B, the same points and some others measured another way; then each row and its match in B:
B:
1: [ 348 -356   45  -51  -97  331 -181   77  164  239   20 -140    2  261
  -21  -68 -267 -141 -150  -92   75  -73   27  216  226  184   90]
2: [  32   47   79  -28  -38   90  -48   59  154  130   -6 -111    9   82
  -99  -53  -67  -98 -147  -62    2 -140   36   90   38  -79   91]
3: [ -50   12    5  -51   53   84  -83   20    1   95   70  -83   95  -47
 -133  -52  -60  -12  -34  -96 -105 -249  -21   98 -118  -78  187]
4: [ -54  -26   -9 -101 -126 -105   54    8   84  -86 -151   22   71   99
   63   34   30 -118  -22  118  -41  133   49  -81  153  -10 -144]
5: [ -97 -238  105 -155   14  140 -133   50  117   48    5 -102   86  204
   46   78 -135 -153 -139 -197 -165 -135   44  215   72  116  -21]
6: [ 163  142    8  -36  -39   44 -223 -172  137  191   17 -171  202  -36
 -368 -244  -75  -59 -160  -95  -19 -149   44   -2   71  -74   75]
7: [  -4   33  -88   98  -54   21  -19   -4  135   27 -103   66 -207   22
   58 -114   59  -42   16  -42  119  102   87    4   37 -140 -140]
8: [ -54  -17  -30  -40   -8    5 -138 -111  102   18  -59  -24   49   24
  -74  -97    1  -73  -47 -134  -67    7   63   32   46  -37 -132]
9: [-268   -9  -13 -110    1  -67  195  194 -115 -115  -19   64   32  -42
  150  169   42   -9  111  139 -151 -133  -62    1 -166 -109  163]
10: [ 152 -268   51  -81  -24  236 -191   18  132  161   26 -125   58  194
  -47  -44 -198 -130 -143 -166  -38 -112   33  205  134  128   42]
11: [-223 -198   -5 -207  -73 -115   12  -26   27 -188 -142   45  156  151
  163  137    9 -147    7   18 -205  143   44  -13  144  111 -247]
12: [-152   94   84  -98   15  -21 -112  -65  138   35  -22 -107  136   36
 -147  -40   -6 -109 -156 -156 -146 -137   68   65    8  -77  -28]
13: [ 107 -182  -19  -29  -27  146 -194  -66  135  107  -30  -58    3  124
  -45 -106 -101  -96  -80 -163    2    1   59  119  120   67  -87]
14: [-179  285   26  -46   47 -115 -183 -219  136   42  -17 -106  186 -118
 -310 -182   78  -49 -133 -195 -143 -140   82  -22  -61 -186  -73]
15: [  43 -160    9  -83  -64   85 -105  -16  118   50  -59  -47   45  140
    5  -25  -83 -124  -80  -75  -41   12   50   82  138   63  -79]
16: [-209 -128 -106  -59  -17  -76    4  -33   -5 -150 -120  121  -32   27
  168   39   70  -51  107  -21  -94  131   41  -12    9  -14 -213]
17: [-242   40  -16 -146   15 -107   54   24  -84 -101  -13    6  175  -68
  -12   67   38  -23   48   48 -209 -128  -36  -24 -120  -77   79]
18: [-196  107   33 -173 -104 -185  260  173  -80 -142  -80   18  176  -18
   65  172   54  -55   45  298 -141  -61  -63 -130  -36 -106  154]
19: [   6  135  -96  236  -37   42 -105  -77  286   90 -148   85 -408   26
   33 -239  118  -53  -48 -207  246  189  185   27   58 -236 -319]
20: [ -94 -293 -229 -203  -66 -149   15 -121 -236 -243 -105  148  263  -51
  126   61   18    1  262  193 -215  182  -70 -145   36  154 -138]
21: [ 466   74 -391  387 -215    3 -168 -312  250  120 -281  213 -460  -69
  -45 -531  152   29  142   39  535  597  182 -243  291 -181 -522]
22: [-114  100  -44 -112    8  -87  -41  -80  -59  -22    8  -42  232 -123
 -176  -60   22   -3   23   24 -165 -139  -34  -60  -92  -94   95]
23: [ -55   93  -45   -7   38   37   -8   39  -51   69   58  -30   44 -132
 -128  -76   -5   40   44   -4  -56 -234  -44   30 -181 -156  229]
24: [  93 -250   17 -105  -71  136 -105   17   99   68  -38  -64   64  185
   31    4 -135 -129  -77  -53  -42    0   31  109  164  123  -42]
25: [-147  175   36  -54   17  -67 -110 -107  120   28  -28  -79  107  -34
 -182 -102   41  -68 -115 -133 -108 -111   67    4  -20 -135  -48]
26: [  26 -344   65 -111    4  224 -179   49  135  100   11  -91   20  245
   67   37 -179 -150 -124 -215  -93  -88   50  247  118  161  -35]
27: [ -64   34 -113  -30    2  -31    1  -25  -85  -12   -6   37   63 -126
  -64  -68   29   36  110   52  -65  -83  -37  -44 -117 -108   89]
28: [-110   -6  -45  -18   24   23  -54   -9   29    6  -17   10  -18  -23
   -8  -48   11  -28   15  -83  -65  -69   27   49  -67  -85   -7]
29: [ -16   86  -81  -52  -97 -103  147   72  -76  -49  -65   44   85  -86
  -15    2   43    2   98  244  -16  -13  -56 -135  -42 -129  127]
30: [-183    3  -47  -78   -7  -49  163  154 -118  -90  -12   65   29  -67
   99  103   33    9  124  144 -104 -120  -68  -16 -153 -116  176]
31: [-268  -20  -70 -126   43 -102   68   25 -148 -130   -8   58  138 -107
   39   77   56   18  133   51 -211 -107  -53  -21 -170  -74   75]
32: [ -30   66   -5  -15    5   33  -72  -18   66   79    4  -55   39  -32
 -123 -100  -16  -31  -45  -71  -38 -127   22   38  -45 -110   70]
33: [-174  192   34 -226   30 -163 -189 -260   -7  -17   18 -157  494 -129
 -392 -109    7  -57 -111  -91 -321 -207    4  -70  -35  -51   34]
34: [  86 -139  -87  -32  -44   62 -175 -143   85   41  -66  -12   53   60
  -61 -141  -43  -71  -17  -98  -15   78   59   22  126   48 -154]
35: [ -41 -104  -22  -64   -4   71   18  103  -25   27   15   -9   14   27
   42   35  -57  -33   27   10  -69 -127  -31   78  -52  -28  135]
36: [-268   24  -30   89   17  -21   17   48  167  -73 -124  115 -313   65
  208    2  123  -68   10 -170   35  106  129   73  -43 -170 -258]
37: [-170 -154    8 -348   14  -71   46   46 -256 -114   75  -75  513  -56
  -81  174 -104  -26   81  168 -397 -274 -157  -13 -108  114  297]
38: [  24  105  114  -50  -28   77 -108    5  190  158   10 -165   83   68
 -195  -84  -70 -112 -208 -120  -34 -187   56   94   47  -88   97]
39: [  18 -472  131 -174  -80  247   88  346   68   30  -14  -53  -50  370
  329  280 -229 -183  -76   26  -73  -93  -21  258  141  214  126]
40: [ -30 -439  157 -212  -67  214   35  276   91   19  -16  -82   34  360
  260  262 -223 -205 -122  -28 -130 -100   -3  255  159  225   76]
41: [  60  -12 -177   88  -29   44  107  111 -101   26  -10  108 -148 -126
   67  -69   28   76  195  161  102  -36  -60  -44 -136 -152  164]
42: [-326   16  -16   45  -90 -140  209  163  167 -198 -235  187 -349  139
  388  138  185 -116   45   29   67  263  135  -16   50 -161 -337]
43: [  56  142 -105   14  -28  -33  -26  -54  -44   63    0  -15   87 -157
 -189 -157   22   40   58   83    2 -100  -25  -88  -80 -155  141]
44: [-173   54  -46  -89   45  -60  -30  -42  -64  -38   15   -8  145 -108
  -93  -22   27    2   51  -24 -169 -147  -23   -7 -132  -94   79]
45: [-138 -103   19 -224   52   22   -2   64 -165  -17   97  -82  317  -57
  -85   97 -101  -15   36   40 -288 -306 -108   67 -149   29  293]
46: [-105   17  -98  114    4   13  -81  -59  154   -4 -113   98 -260   13
   88 -125   97  -40   26 -168   86  123  123   36    2 -142 -252]
47: [  91 -564  -11 -126  -69  246  -43  158   34   11  -45   13  -59  313
  306  151 -199 -142   12  -40  -39   64    6  212  183  265  -58]
48: [ 144    6 -236  118  -70   19  106   59 -111   29  -47  139 -148 -157
   35 -135   44  105  236  229  165   49  -60 -121  -90 -160  126]
49: [-109  115  -61  -76  -27 -135 -126 -209   67  -52  -93  -16  174  -67
 -165 -131   68  -57  -30  -62 -113   49   68  -94   45  -78 -185]
50: [  73   21 -150   31  -38    5   18  -10  -73   31  -18   51    7 -123
  -64 -118   14   46  128  117   34  -34  -38  -73  -71 -111  109]
51: [  20  277    3  365  -67   96  -29   60  477  184 -179   64 -668  112
   92 -245  148  -93 -160 -252  417  186  259   81   81 -365 -310]
52: [ 121 -236  105 -102  -69  201  -65  138  138  135    1 -116   41  237
   31   48 -186 -155 -156  -53  -23 -118   18  181  141  104  105]
53: [  -3  -35  -19  -79 -125  -60   40   11   85  -45 -127    8   52   94
   39    5    7 -104  -28  113  -10  112   39  -60  146   -7 -106]
54: [ 155  136  -66  121  -18   99 -103  -40  115  188    1  -45 -104  -79
 -187 -234  -14    9  -33  -63  138  -99   38   19  -37 -184   88]
55: [ -71  -79   -1 -178  -21  -10   41   70 -106  -30   28  -46  247  -17
  -44   78  -72  -33   34  114 -189 -176  -77    4  -57   14  207]
56: [  -9   68    6  -37    6   45  -71   -3   46   97   29  -84   85  -38
 -155  -87  -41  -31  -54  -51  -61 -179    1   45  -57  -97  137]
57: [-308 -152 -136  -11   23  -26  277  273 -190 -195  -46  226 -215  -49
  397  208   92   51  286  157  -64   -7  -65   20 -233 -116   83]
58: [ -20  -60   27  -42   -9   76 -138  -42  135   74  -27  -64   23   82
  -63  -69  -52 -100 -103 -153  -48  -63   67  102   59   -8  -60]
59: [ -94  277    3  -27    6  -99 -151 -183  120   58  -29  -95  156 -111
 -303 -193   65  -43 -115 -119  -84 -110   67  -57  -35 -185  -29]
60: [  21 -170 -364  -12 -112 -173   71 -147 -215 -219 -173  261   29 -150
  147  -82  118   75  370  281    7  346  -48 -263   31   15 -225]
61: [-111  325   91 -199  -81 -218    4  -99   48   -5  -41 -155  415  -90
 -332  -49   34  -85 -148  117 -202 -167   -4 -153   20 -138  114]
62: [-211   10  -24  -90  -54  -94  288  253 -114 -133  -52   94  -16  -25
  200  187   56   -9  140  255  -80  -67  -73  -54 -122 -129  174]
63: [-101   16   29  -74   -1    4 -137  -79  125   30  -33  -70   82   41
 -100  -64  -13  -94 -106 -157 -101  -70   67   62   33  -43  -80]
64: [ -99   72 -107 -111  -27 -139    4  -97 -104  -82  -41   20  221 -141
 -118  -56   50   16   94  112 -144  -36  -38 -129  -63  -78   34]
65: [  -7   21  -34  -53  -55  -35 -117 -125  104   19  -75  -31   92   25
 -103 -111   10  -79  -56  -53  -37   51   64  -28   98  -30 -136]
66: [-138   76  -12  112   32   60  -75    8  204   62  -61   24 -264   34
   43 -103   63  -50  -64 -225   68  -11  122  113  -50 -191 -138]
67: [ -74   90  -15  175   69  145 -123   16  222  146  -10    2 -336   15
   -8 -160   39  -30  -75 -298  121  -83  124  173  -89 -219  -75]
68: [ -64  -30  -21  -96   16   33  -25   31  -56   24   41  -45  133  -47
  -73   -5  -49  -16   19    3 -126 -181  -43   39  -90  -45  164]
69: [-112   86  -52  168   16   54  -77  -18  223   58  -97   68 -350   26
   74 -140   98  -44  -28 -228  136   74  145   93  -29 -205 -219]
70: [ 120  -48 -258    8  -82  -71  -19 -134 -119  -46  -87  114   68 -149
  -52 -167   50   60  211  180   34  151  -33 -176   15  -46  -53]
71: [-103  288   -1  411   47  149 -128   22  492  201 -123   70 -752   69
   81 -278  168  -71 -165 -457  378  101  288  194  -41 -418 -341]
72: [-141  133  -33  210   27   56  -97  -17  294   72 -113   68 -432   45
   80 -163  120  -62  -74 -297  170   94  189  109  -26 -254 -282]

[-189  -65  143  392   23   46   13  -20 -246   42    0 -144 -310 -327
   89 -217  -16  169 -182   -4  -22  169  156  -40   67 -174  -75   96] : 26
[ -15  173   25  -15  -63  -44 -134  -67   23   57  218 -102   63   10
 -187  -12  -71  -42  159  182  -73  140 -254   17   42   -1  223 -194] : 20
[  46  -48 -143 -312  -41 -245  -21   33  163  -52  190  -23 -227    1
 -319  201 -117  -14  298  -41  287  219 -223    1   23   93 -130  -39] : 37
[  16  -13  -30 -189   42  -55  -64   62   35  -28   46    2 -114   37
   -3   71   13   34   16   40   99   77  -95   49  -11   11 -132  -26] : 3
[  83 -141 -145 -261   -7  286  -24  329 -167  -31 -261  263  -86  123
  209 -158  429   35 -171 -165  -11 -266  178   85    2  -42 -379  239] : 51
[ -74   46  138  231   60  -92    0 -218  -93  -48  -71 -107   21  -68
  163  -78   48  171 -106  275   85 -110   35    3   86  -72  197  -70] : 53
[  32  -80 -107 -112  -59  -17   30   58  -39  -38  -37   70 -124  -29
 -108  -17  139   43  109  -45  167  -39  -24    3   88  -12 -100   74] : 8
[ -92  -23  178   -2  273 -108  -55  -51   -3  -77  -69 -123 -165  -25
  410   91  -67  220 -342  198   90   92   63   89 -102  -69 -198  -59] : 35
[ -23   55   35  -61   19 -142  -84  -73   41  -28  119  -90  -66   27
  -58   49  -63   47   69  159   82   68 -123   21    9   27   68  -88] : 55
[ -74 -235  -12  -12  114  -40  101  114 -104  -76 -143    8 -407 -216
  171   11   63  198 -182 -146  263  123  168   23   22 -109 -446  191] : 13
[   4  -43 -112   -4 -209   21  -62   85 -114   15   76   52 -143   -7
 -306 -181  141  -30  234  -91   19  -69   10  -54  104   33   60  134] : 58
[-117 -225 -153   -4 -262  125 -143  420 -214  103  241   44 -656 -184
 -456 -286   22  -98  198 -496 -114  278  196  -90  -24   24 -382  406] : 39
[  27  104   94 -136  147 -156  -95 -138   91  -81   -4  -70  105  162
  216  121   -5  113  -99  331   92  -85 -120   83  -42   32   96 -176] : 43
[  84  -60 -121 -173  -46 -105   61  -47   28  -94  -91   88   -4   57
  -76   58  174   65  150   63  285 -170  -68   16  119   34   -4   18] : 25
[  48   11   10 -331  182 -160  -80    3  146  -95   -6  -12  -51  162
  193  211  -19   92  -98  173  172   25 -118  110  -93   48 -175 -106] : 31
[ -42   51  100  227   18 -150   69 -295  -66  -59  -68 -107   77  -96
   57  -34   47  171   13  297  188 -121  -51  -21  158  -72  289 -120] : 6
[  84  -97 -181 -343  -58  120  -50  287  -25  -11  -25  168 -156   82
  -84  -18  204  -43   70 -180   60  -14  -25   57    2   23 -320  130] : 7
[ 105   42 -244 -314 -259  136 -133  259   -5   76  189  145  -41  110
 -458  -94  157 -199  370 -168  -77   36 -214    7   65   79  -25   41] : 28
[ -37  -13  133  -34  212   80  -73   44  -95  -55 -182   -2  -37   66
  480  -35  140  176 -400  167  -26 -101  118  110  -82  -87 -202    0] : 67
[ -34  117   91  269  -33  -48   51 -275 -100   -8  -49  -92  178 -102
   15 -100  100  125   37  309   79 -131 -106  -16  193 -103  374 -164] : 12
[  39    1   21 -330  177 -117  -97   48  121  -88  -12   -1  -71  163
  209  190   -7   87 -123  139  138   29  -88  109 -107   46 -214  -75] : 23
[ -13 -108  -48   13   55  -48  159  -33  -57  -54 -143   19 -136 -197
   63   39  113  159  -29    2  295   38  -25   18  150 -126 -167   14] : 38
[   1  -54   59 -126  217   72   10   72  -60  -66 -212   42  -52   10
  428   41  159  170 -334   93   90  -48   54  119  -35 -111 -298   -5] : 46
[  70   20 -151 -216 -119   67  -26  124    5   29   73   84  -29   16
 -232   -9  123  -66  210  -62   57   49 -187   29   87    0  -60  -23] : 32
[  -2   56   10 -105   43  -57  -69   -4   32   -9   80  -52  -40   16
    2   50  -16   39   17  120   50   97 -140   48    3  -10  -12 -103] : 68
[ -53  151  115   53   12 -167 -152 -168   39    0  193 -166   26   53
  -57   13 -130   44   66  293  -18   65 -159    6   -9   39  266 -184] : 45
[ 123  -29 -139 -224  -42 -132   87  -87   69 -107 -106   97   85   87
  -90  106  190   59  192  115  329 -202 -137   25  148   35   59  -41] : 59
[ 142   83 -173  -86 -209 -192  130 -259   90  -63   18   48  249    8
 -407   73  150  -11  477  206  349 -186 -332  -46  299   42  419 -178] : 61
[ -29   71    0  141 -134   50  -50  -45 -124   41   66  -29   15  -62
 -164 -177  101    8  121   93  -51  -38  -71  -27  126  -47  212  -27] : 2
[ -85 -164   40   96   92  -75   76    2 -106  -72 -119  -38 -317 -187
  157  -23   50  203 -159  -26  224   48  163    2   45  -94 -247  130] : 15
